Here is a tiny trained network, its code and every weight. The questions are about switching its units off for an input and a class, where a switched-off unit gives its printed mean instead of its output.

import numpy as np


def w(rows, s, z=0):
    codes = np.array(rows[::2]) - 128.0
    scale = np.full(codes.shape[1], s)
    scale[-1] = z or s
    return codes * scale


def norm(h):
    return h / np.sqrt((h * h).mean(-1, keepdims=True) + 1e-5)


def f(y):
    return np.maximum(y, 0)


def log_softmax(a):
    a = a - a.max(-1, keepdims=True)
    return a - np.log(np.exp(a).sum(-1, keepdims=True))


def net(x, mask):
    res = np.array(x, float).reshape(1, 5) / 4 @ E
    u = 0
    for l in range(3):
        y = f(norm(res) @ A[l][:, :-1].T + A[l][:, -1])
        res = res + np.where(mask[u : u + 12], y, B[l][:, -1]) @ B[l][:, :-1]
        u += 12
    return log_softmax(norm(res)[-1] @ U[:, :-1].T + U[:, -1])


A, B = {}, {}
E = w([
[129,126,128],'x0',
[129,126,129],'x1',
[154,190,134],'x2',
[254,131,148],'x3',
[155,117,78],'x4',
],0.006)
A[0] = w([
[140,115,71,86],'0.n0',
[190,189,33,150],'0.n1',
[190,86,161,254],'0.n2',
[154,167,97,173],'0.n3',
[72,101,214,73],'0.n4',
[103,137,107,118],'0.n5',
[96,167,132,208],'0.n6',
[130,185,61,9],'0.n7',
[140,94,243,74],'0.n8',
[197,73,174,244],'0.n9',
[120,147,102,63],'0.n10',
[102,113,255,37],'0.n11',
],0.0088,0.0028)
B[0] = w([
[89,127,141,161],'0.n0',
[49,101,119,234],'0.n1',
[112,36,115,248],'0.n2',
[109,100,148,187],'0.n3',
[192,107,180,175],'0.n4',
[206,106,87,163],'0.n5',
[176,150,176,201],'0.n6',
[2,163,90,153],'0.n7',
[185,49,200,171],'0.n8',
[122,59,112,254],'0.n9',
[133,146,90,136],'0.n10',
[199,129,35,168],'0.n11',
],0.0069,0.0045)
A[1] = w([
[116,148,105,45],'1.n0',
[239,70,133,172],'1.n1',
[165,253,227,163],'1.n2',
[125,117,91,102],'1.n3',
[83,49,162,92],'1.n4',
[82,125,97,2],'1.n5',
[134,73,83,209],'1.n6',
[135,111,177,145],'1.n7',
[116,187,115,75],'1.n8',
[165,106,76,197],'1.n9',
[65,126,146,130],'1.n10',
[120,196,61,72],'1.n11',
],0.012,0.0017)
B[1] = w([
[86,55,153,138],'1.n0',
[43,151,113,254],'1.n1',
[118,238,126,182],'1.n2',
[172,149,131,156],'1.n3',
[204,131,178,246],'1.n4',
[154,135,102,167],'1.n5',
[167,245,91,233],'1.n6',
[110,130,186,169],'1.n7',
[48,126,102,147],'1.n8',
[122,253,157,184],'1.n9',
[158,219,116,185],'1.n10',
[90,2,137,153],'1.n11',
],0.0054,0.0072)
A[2] = w([
[143,182,218,98],'2.n0',
[232,193,224,176],'2.n1',
[189,139,60,123],'2.n2',
[191,223,79,66],'2.n3',
[138,202,177,52],'2.n4',
[147,187,211,103],'2.n5',
[212,87,38,2],'2.n6',
[1,101,81,119],'2.n7',
[51,155,96,180],'2.n8',
[220,45,134,111],'2.n9',
[153,66,31,84],'2.n10',
[146,55,14,24],'2.n11',
],0.0076,0.0042)
B[2] = w([
[50,97,193,186],'2.n0',
[96,83,101,255],'2.n1',
[121,209,142,176],'2.n2',
[254,140,44,196],'2.n3',
[151,128,143,168],'2.n4',
[69,137,169,189],'2.n5',
[49,139,162,155],'2.n6',
[140,79,103,171],'2.n7',
[167,88,119,191],'2.n8',
[144,185,116,186],'2.n9',
[135,182,178,160],'2.n10',
[50,203,189,151],'2.n11',
],0.0081,0.0064)
U = w([
[54,100,217,127],'0',
[99,249,167,209],'1',
[206,201,42,179],'2',
[79,83,34,6],'3',
[218,71,168,81],'4',
],0.017,0.0022)

Each question gives the input, the list of numbers given to net, and the class t.
The units are the neurons (one row each of A and B). Each row of codes is followed by its name. A weight is (code - 128) times the scale printed after its matrix; where a second scale follows, it is the last column's (A, B and U).
mask holds one flag per neuron, layer by layer. A switched-off neuron (its flag False) gives its mean, the last column of its row in B, instead of its output. The means were averaged over made-up inputs and are rounded, as every weight is.
A unit's drop is (log p(t) with every unit on - log p(t) with that unit switched off) / (log p(t) with every unit on - log p(t) with every unit switched off).
The circuit of an input: a set's keep is (log p(t) with only the set's units on - log p(t) with every unit switched off) / (log p(t) with every unit on - log p(t) with every unit switched off). Starting from the 12 units with the biggest drops (on a tie, the unit counted first), units are removed one at a time, each time the one whose removal leaves the highest keep (on an exact tie, the one counted first), for as long as the keep stays at least 0.8.
circuit, biggest first: the units of the circuit, biggest drop first
unit that matters most: the unit with the biggest drop
k most important neurons: the k neurons with the biggest drops, biggest first
k most important neurons of layer l: the k neurons of layer l with the biggest drops, biggest first
drop of u: that unit's drop, to one decimal
input [-4,-2,-5,-8,1], class 2: unit that matters most => 0.n8
input [7,-6,-5,1,-7], class 4: 3 most important neurons => [0.n8, 0.n11, 1.n2]
input [8,-4,7,1,-1], class 0: circuit, biggest first => [1.n6, 0.n11, 2.n1]
input [-5,4,1,5,-8], class 0: 4 most important neurons => [1.n1, 2.n3, 1.n9, 1.n7]
input [-8,-1,-4,0,1], class 2: 4 most important neurons => [1.n6, 0.n8, 2.n3, 0.n6]
input [-6,-7,-8,1,-3], class 4: 3 most important neurons of layer 0 => [0.n8, 0.n9, 0.n2]
input [-6,-4,-2,-7,1], class 2: 4 most important neurons => [0.n8, 1.n10, 2.n3, 0.n5]
input [-5,4,2,-2,3], class 3: 2 most important neurons => [0.n7, 0.n2]
input [-6,-3,-6,8,1], class 1: 3 most important neurons of layer 0 => [0.n6, 0.n9, 0.n4]
input [-4,-6,8,5,0], class 0: 4 most important neurons => [0.n11, 0.n3, 0.n5, 1.n10]
input [6,-6,4,-8,1], class 3: 3 most important neurons => [0.n2, 1.n6, 1.n11]
input [3,-7,-6,0,8], class 2: 2 most important neurons => [1.n6, 1.n9]
input [3,7,0,-1,-5], class 0: 3 most important neurons => [0.n8, 0.n4, 1.n6]
input [1,8,-2,2,-5], class 4: circuit, biggest first => [0.n8]
input [-7,2,1,-1,8], class 3: 2 most important neurons => [0.n7, 0.n1]
input [5,6,2,4,-3], class 0: 2 most important neurons => [1.n1, 2.n3]
input [-8,4,-8,1,-4], class 4: 2 most important neurons => [0.n8, 1.n2]
input [1,-1,3,-4,4], class 3: 2 most important neurons => [0.n2, 0.n9]
input [-4,5,2,-7,2], class 3: 3 most important neurons of layer 0 => [0.n2, 0.n9, 0.n8]
input [1,-7,-6,3,2], class 1: unit that matters most => 0.n2
input [-3,-5,-2,7,8], class 1: 2 most important neurons of layer 0 => [0.n2, 0.n9]
input [0,-3,0,-8,6], class 2: 3 most important neurons of layer 1 => [1.n10, 1.n1, 1.n5]
input [-7,-3,2,8,0], class 0: 3 most important neurons of layer 0 => [0.n11, 0.n5, 0.n3]
input [-2,-2,0,7,5], class 1: 3 most important neurons of layer 2 => [2.n6, 2.n2, 2.n11]
input [2,2,-3,2,-5], class 4: 3 most important neurons of layer 0 => [0.n8, 0.n11, 0.n4]
input [-4,7,-5,1,3], class 1: 3 most important neurons of layer 1 => [1.n2, 1.n10, 1.n7]
input [7,3,-4,7,8], class 1: most important neuron => [0.n2]
input [-3,-2,-4,2,-6], class 4: 2 most important neurons => [0.n8, 0.n11]
input [3,-6,8,2,-5], class 0: 2 most important neurons of layer 0 => [0.n8, 0.n3]
input [8,8,3,4,0], class 0: drop of 0.n11 => 1.1
